[ 14 -12  10 -55   0 -24   3  40  15  53  10  -4  18  -2 -12  -9  -7  15
   7  13  -2   7 -24  -6  24   1   6  26 -14  10   0 -29 -13 -12  25  12
 -13  66  -3  -5  12   4  -6 -22 -12   7  -3 -10  -6 -27  -4   2  -3   7
  19   0  -6  14  -2   1   0  25 -11   7   1 -17  33 -77  -6  -9  -4  -1
   2 -28  13  -7  28  15   2] => Q769.q503
[  8  20  -1 -80   1  -5  22  64   0 -32  23 -25   7  -5 -37 -10  -3  -9
  14  43  -6  13  13 -17  44  -3  28  30 -16  11   1 -30  14   1  16  25
 -13  33  -9   4  32  -2  16 -27   9   7  33   0   3 -22  23  14   5   1
   6  -4  -7  -8 -27 -32  -9  28 -28  20 -12  -3  16 -17   6   2   1 -32
  -8  -5  27  13   1  12  17] => q940.Q330
[ 17  -6   0 -27   1  -6   3  46   4  29  17  -9  15 -15 -10 -10 -21  11
  -3  11   2   9 -28 -10  41   3  -2  20 -32  17 -10 -18 -12  -6  48  12
   9  42  11  -6  30  -6  -7 -10 -14   8   1  -9  -5 -23  -4  16  10  -2
  -5  -4   4  19   9   0 -13  27 -17  -6  -4 -10  37 -55  -8  -4 -14 -15
  -6  -9  10  15  -4  16   9] => Q769.q411
[  4  -8   8 -33  -3 -17  -2  28   8  40 -19 -28   9  -8 -11 -13  -5   3
   3   1  10   4 -29   0  43   2 -10  15 -18  16  -7 -12 -17 -10  29   6
   1  38  -4  -7  22  -6  -1 -14  -3   5  -6   2  -2 -21   0  -2   0   2
   6  -4  14   9   9   1   4  22  -7  -9   0   1  20 -51  -4  -6  -9  -4
   1 -14  18   5  10  16  -1] => Q769.q411
[  5   0  -2 -36  18   5  14  28  10   2 -17 -10   3  -1 -29  -6  -4 -17
   6   5   3   0  13  -5  18   6   3   8 -16  11   4 -24   4  -4   4   5
  -7  19  -5 -12   6   9   9 -17  16   7  15  -1   7 -25   8   1 -15  -8
  14   7  -1   2  -7 -17   8  16 -16  14  -2  -4   7   1  -3  -4 -11 -10
  -2  -9  14   2  18   3 -11] => q940.q292
[  6 -11   5 -27  -2 -13  -6  15  15  40   6   2   2  -8  -3  -8  -9   7
  -4  -1  -2  20 -21  -1   3  -1 -37  14 -10  23  -4   3 -14 -11  31 -10
   2  33 -10  -8  12   7  -2 -15  -4   4  -8   7   4 -16 -10  -8   0  -8
  21  -1   2  12   8  -5   9  23   4  -3 -10  -9  24 -44  -5  -7  -4   9
  -1 -13  -3 -13  11  12 -10] => Q769.q503
[  6  -9   0 -69   7   8  19  42   7   3   4 -21   5  -8 -38  -1  -5 -14
  11   0   6  25   8 -33  29  17  11  13 -18  12   5 -10  -2 -17   6  -1
  -3  42 -13  -5   8   3   6 -24  15  -2  -5  -5  19 -39   2 -10 -17  -3
  31   1  -7  -4 -14 -22   2  33  -7  17  -1 -10   6 -11  11 -13   2 -13
  -6 -10  16  -3  21  18  -8] => q940.Q330
[ 14   1   7   4   5  -9   1   3  -9  39  19  -5  20 -22 -10  -6 -13  11
  -9  -4   6  -2 -23   1  29  -3 -17   0 -20   9   2  -7 -17  -9  25  -4
  14  25  -2  -9  17   9   7 -11 -13   6   1  -1   8 -16 -11  -5   7  -7
  13  12  11  11  15  10  -8  25   4 -20   1  -8  32 -19   2  -5  -8  -1
  -4 -13  -7   0 -10   4  -2] => Q769.q411
[  7 -24   8 -33  -4 -18  -7  13  21  53  10 -13   4  17   0  -5  -1   8
   3  -2  -6   5 -26  -9   5  -2  -4  14 -20  16  -2  -9  -7 -10  22  -5
  -6  49  -5  -5   7   0 -16 -16  -3  -4   2   3   2 -25 -15 -12  -9   6
  19   5  -3   9   0   8  11  14   4   2  -5  -4  18 -43  25  -8  -4   4
   1  -5   4 -14  27  18   3] => Q769.q503
[-10  -5   4 -25   5  16   7   1  10   5   7  -6  -2   3 -35   8  -4 -17
  10  -8   2  -1  11   6   2   3  -3  -1 -17  17   0  -5  -5 -12   4  -7
  -9   6  -8   0  -1   7   8 -15  19 -11 -12   5  10 -11   3  -1 -11 -10
   4   9  11   2  -1  -7   8   9  -1  -1   2  -7   6  -1   2   0   7   2
   5 -16   8  -7   6  20  -2] => q940.q292
[  8   5   5 -17  -8 -11 -14  14  -6  16  12  -9   4  -7 -15  -5 -16  -7
   7  33   2   4 -21  -3  12   6   2  22   4  27  -9 -33 -13  10  59  31
  -8  32  -9   0  24  10 -10 -16  -4  21  20   0  -4  -2   8  11  14  -2
 -27  -4  17  20  11 -10   2   3 -18  -1  -2  -2  51 -69 -14   3 -10  -9
  -9  -2  15   1  -1  12  18] => Q769.q503
[  5 -15   8 -50  -2 -12  -9  16  29  66   8 -17   9  -1   9 -10   5   7
   3 -26   1  20 -16   6 -18   2 -14  13  -6  20  13   1 -15 -20   2 -19
   2  63 -11  -4   3 -11 -37 -12   2  -7 -11   2  -2  -1 -14 -40  -4   4
  40   5  -1  10 -14  12  34  26  16   3  -4  -6  -8 -50  10 -19  14  11
   1 -15  19 -27  32  10 -22] => Q769.q503
[  5 -19   5  -7   5 -13 -12  -9   6  31   8   8   2   7   1  -8  -9   9
  -7 -13  11  -6 -31   3  -1  -7 -13  -6 -28  10   2   0  -6  -8  22 -12
   3  21  -5  -3 -18  11   8 -11 -10   0 -26  -3   1 -16 -10   4  -2  -9
  21   8  -2  16  16  19   2   8   9   2  -8  -9  17 -25 -16 -15  -8   1
  -3   1   1 -18  20   1  -1] => Q769.q411
[ 16  -6   9 -16  -3 -16 -12  -2  12  56  15  -7   1  -6 -11 -14 -10   8
  -5   9  10  -2 -19  -4  10   0 -16   3 -18  16   3  -7  -2   2  40   4
   1  43  -6 -18  17  21   1 -15 -11   4  -5   8   5 -13 -10 -18   5  -6
  16   9  -2  12   5  -1   9  13  -6 -12  -5  -6  20 -47  16  -4  -8   6
   7  -4   8 -16  23  11  -1] => Q769.q503
[ -2 -14  13 -52  -5  -5  -3  22   0  71  17 -12  -1 -21 -15 -12 -19   2
   5  11  13  25  -2  -3  -2  -1 -23  29  -8  43  16   0  -8 -17  36  -6
 -37  52 -11  -8  12  24   2 -18   8   8 -15  37  12 -14  -5 -24  -5  -4
  51  11   6  15  -4 -21  29  46   3  -5  -2 -12  29 -52   2 -10  -1  15
  -7  -9  13 -17  19  20   0] => Q769.q503
[  6 -17   4 -18  12 -23   1   7  11  59  28 -10  -2 -17  -8 -12  -9   6
  -9 -25   7  12 -17   9   2  -5 -34   5 -20  20   4   3 -16 -13   9 -15
   7  42 -14 -23   2   4  -9  -5   0   6 -27  13   8 -21 -17 -27 -14  -1
  40   9   3   8  19   5  17  39  19 -13  -4 -12  15 -10  14 -14  -2  21
  -7  -7   2 -11  17  12 -13] => Q769.q411
[  4  -9   6 -26  -1 -18 -10   6  -1  36  11  -4  -2   1  -1  -8 -11  -4
   5  25  -4   1 -23  -4   8  -8  16  16 -10  16  -6 -20 -11  -4  50  12
  -5  36  -2   0  13   8  -3 -10 -14  10   6   5   4  -8  -5  -6   4  -4
  -3  -1   9  21  -1  -4   3   7 -12  -5  -2  -8  32 -66 -24  -1  -3  -3
  12 -10   9   1  24  10  14] => Q769.q503
[ 12  -2   9 -23  -8 -20  -2  23   2  42  21  -3   4  -7  -9 -15 -10  17
  -2  10   0   6 -41  -3  33   0  -5  16 -17  14  -4 -21 -13 -17  44  14
   4  45  -4 -15  21  -2 -12  -8 -13   6  -4  -3  -6 -20  -7   4  18   4
  -2   0   7  18  13   0  -2  15  -9  -5  -5 -11  33 -51  -8  -3 -12  -3
 -12 -11   2   2  10  12   1] => Q769.q411
[ -2  12  -3 -37  12   7  13  13   8 -13   7 -18  -3   5 -33  -5  -8 -19
   3   6  13  -6  10  -2   4   8   6   7 -12   7  -4 -18   4   1  -7  -4
  -3   6 -10  -4   5   7  12 -12  19  12   2   7  14 -15   7   1 -20  -3
 -13   5  11  -3  -9 -21  -1   1 -11  -3   3   1   5  12   7   4   7  -2
   2   5  20  -6   1   2   7] => q940.Q330
